Here is a tiny trained network, its code and every weight. The questions are about switching its units off for an input and a target symbol, where a switched-off unit gives its printed mean instead of its output.

import numpy as np


def w(rows, s, z=0):
    codes = np.array(rows[::2]) - 128.0
    scale = np.full(codes.shape[1], s)
    scale[-1] = z or s
    return codes * scale


def f(y):
    return y / 2 * (1 + np.tanh(0.7978845608 * (y + 0.044715 * y**3)))


def softmax(a):
    e = np.exp(a - a.max(-1, keepdims=True))
    return e / e.sum(-1, keepdims=True)


def log_softmax(a):
    a = a - a.max(-1, keepdims=True)
    return a - np.log(np.exp(a).sum(-1, keepdims=True))


def net(x, mask):
    ids = ['ΓΣΩαεηθλμ'.index(c) for c in x.split()]
    T = len(ids)
    res = E[ids] + P[:T]
    r = res
    for j in range(3):
        rows = slice(4 * j, 4 * j + 4)
        q, k, v = (r @ M[0][rows].T for M in (Q, K, V))
        z = softmax(np.where(np.tri(T) > 0, q @ k.T / 4**0.5, -1e9)) @ v
        o = O[0][rows]
        res = res + np.where(mask[j], z, o[:, -1]) @ o[:, :-1]
    y = f(res @ A[0][:, :-1].T + A[0][:, -1])
    res = res + np.where(mask[3:7], y, B[0][:, -1]) @ B[0][:, :-1]
    return log_softmax(res[-1] @ U[:, :-1].T + U[:, -1])


Q, K, V, O, A, B = {}, {}, {}, {}, {}, {}
E = w([
[106,216,102,89,123],'Γ',
[180,123,89,183,166],'Σ',
[154,105,149,89,102],'Ω',
[173,166,148,120,178],'α',
[97,104,174,247,47],'ε',
[49,99,112,106,133],'η',
[87,151,169,97,199],'θ',
[254,15,105,128,95],'λ',
[100,51,138,89,128],'μ',
],0.026)
P = w([
[102,154,205,159,70],'0',
[136,103,134,88,176],'1',
[170,63,109,68,194],'2',
[190,26,91,53,221],'3',
[210,4,77,33,234],'4',
[210,3,86,42,243],'5',
],0.0066)
Q[0] = w([
[89,134,70,109,154],'head 0',
[155,197,225,130,80],'head 0',
[168,200,5,88,109],'head 0',
[59,113,82,125,85],'head 0',
[41,135,155,86,117],'head 1',
[143,106,107,31,114],'head 1',
[165,179,179,178,72],'head 1',
[112,96,185,161,69],'head 1',
[67,128,164,86,181],'head 2',
[158,104,180,231,161],'head 2',
[136,44,82,185,151],'head 2',
[168,130,98,59,110],'head 2',
],0.011)
K[0] = w([
[104,150,72,118,121],'head 0',
[162,166,150,186,111],'head 0',
[89,209,80,90,104],'head 0',
[1,132,100,183,75],'head 0',
[109,89,142,104,157],'head 1',
[143,159,106,63,127],'head 1',
[70,117,250,108,92],'head 1',
[57,196,146,151,93],'head 1',
[133,88,102,78,146],'head 2',
[112,131,177,209,195],'head 2',
[158,111,77,214,81],'head 2',
[165,165,65,120,136],'head 2',
],0.014)
V[0] = w([
[163,93,28,33,105],'head 0',
[46,134,44,140,44],'head 0',
[3,12,8,125,160],'head 0',
[159,105,193,230,102],'head 0',
[235,133,71,42,165],'head 1',
[81,115,121,183,19],'head 1',
[96,234,69,151,178],'head 1',
[232,205,255,72,17],'head 1',
[146,58,157,160,121],'head 2',
[183,129,154,195,172],'head 2',
[125,230,95,131,103],'head 2',
[137,112,90,171,148],'head 2',
],0.009)
O[0] = w([
[122,139,242,134,167,194],'head 0',
[44,114,151,225,111,38],'head 0',
[170,124,198,180,69,146],'head 0',
[3,102,35,95,82,86],'head 0',
[145,126,63,178,24,254],'head 1',
[217,159,153,146,84,29],'head 1',
[58,195,144,154,174,107],'head 1',
[246,30,128,104,199,51],'head 1',
[55,191,45,61,164,154],'head 2',
[113,182,126,38,90,189],'head 2',
[187,145,110,146,102,95],'head 2',
[163,225,80,134,112,160],'head 2',
],0.0058,0.008)
A[0] = w([
[227,159,35,190,68,55],'neuron 0',
[176,40,195,89,129,197],'neuron 1',
[40,92,126,255,80,3],'neuron 2',
[190,194,102,137,130,69],'neuron 3',
],0.0084,0.0043)
B[0] = w([
[8,132,156,81,131,224],'neuron 0',
[104,148,110,170,25,254],'neuron 1',
[128,54,63,197,157,160],'neuron 2',
[172,129,232,144,210,192],'neuron 3',
],0.011,0.0078)
U = w([
[98,42,143,178,178,76],'Γ',
[165,130,63,133,89,206],'Σ',
[169,62,81,113,194,174],'Ω',
[110,82,110,131,141,2],'α',
[167,126,141,195,160,201],'ε',
[74,67,203,126,110,70],'η',
[118,89,29,166,158,87],'θ',
[66,202,55,163,112,126],'λ',
[57,1,182,57,193,144],'μ',
],0.0095,0.0057)

Each question gives the input, a string of symbols that net reads in full, and the target symbol t.
The units are the heads (4 rows each of Q, K, V and O) and the neurons (one row each of A and B). Each row of codes is followed by its name. A weight is (code - 128) times the scale printed after its matrix; where a second scale follows, it is the last column's (O, A, B and U).
mask holds one flag per unit, heads first, then neurons. A switched-off unit (its flag False) gives its mean, the last column of its rows in O or B, instead of its output. The means were averaged over made-up inputs and are rounded, as every weight is.
A unit's drop is (log p(t) with every unit on - log p(t) with that unit switched off) / (log p(t) with every unit on - log p(t) with every unit switched off).
The circuit of an input: a set's keep is (log p(t) with only the set's units on - log p(t) with every unit switched off) / (log p(t) with every unit on - log p(t) with every unit switched off). Starting from all 7 units, units are removed one at a time, each time the one whose removal leaves the highest keep (on an exact tie, the one counted first), for as long as the keep stays at least 0.8.
units of the circuit, in order: the units of the circuit, biggest drop first
k most important neurons: the k neurons with the biggest drops, biggest first
heads that matter: for each layer, one digit per head in row order, 1 if its drop is at least 0.15 and else 0, layers parted by /
drop of u: that unit's drop, to one decimal
input Γ η μ, target η: heads that matter : 100
input η Γ λ η Γ, target η: units of the circuit, in order : [neuron 0; head 1; head 2; neuron 1]
input θ Σ ε Σ η, target Γ: heads that matter : 110
input θ Σ λ Γ Σ, target μ: units of the circuit, in order : [neuron 0; head 1]
input Σ Γ Ω, target Σ: 3 most important neurons : [neuron 1; neuron 0; neuron 3]
input Γ Σ θ Σ Ω, target Σ: heads that matter : 000
input Σ θ Σ, target μ: heads that matter : 100
input η λ Σ Γ, target η: heads that matter : 011
input Γ Σ μ Σ λ η, target Σ: units of the circuit, in order : [head 1]
input Σ θ α, target Ω: heads that matter : 100
input Σ Σ Σ Γ, target ε: heads that matter : 101
input Ω Σ Ω η, target Γ: units of the circuit, in order : [head 0; neuron 2; head 2]
input Γ μ Σ, target λ: heads that matter : 011
input θ Σ Σ, target λ: heads that matter : 010
input Σ Σ Σ Γ λ θ, target Σ: drop of head 0 : 0.0
input Ω Ω λ, target Σ: drop of neuron 1 : 2.2
input α α Γ, target ε: drop of head 0 : 0.3
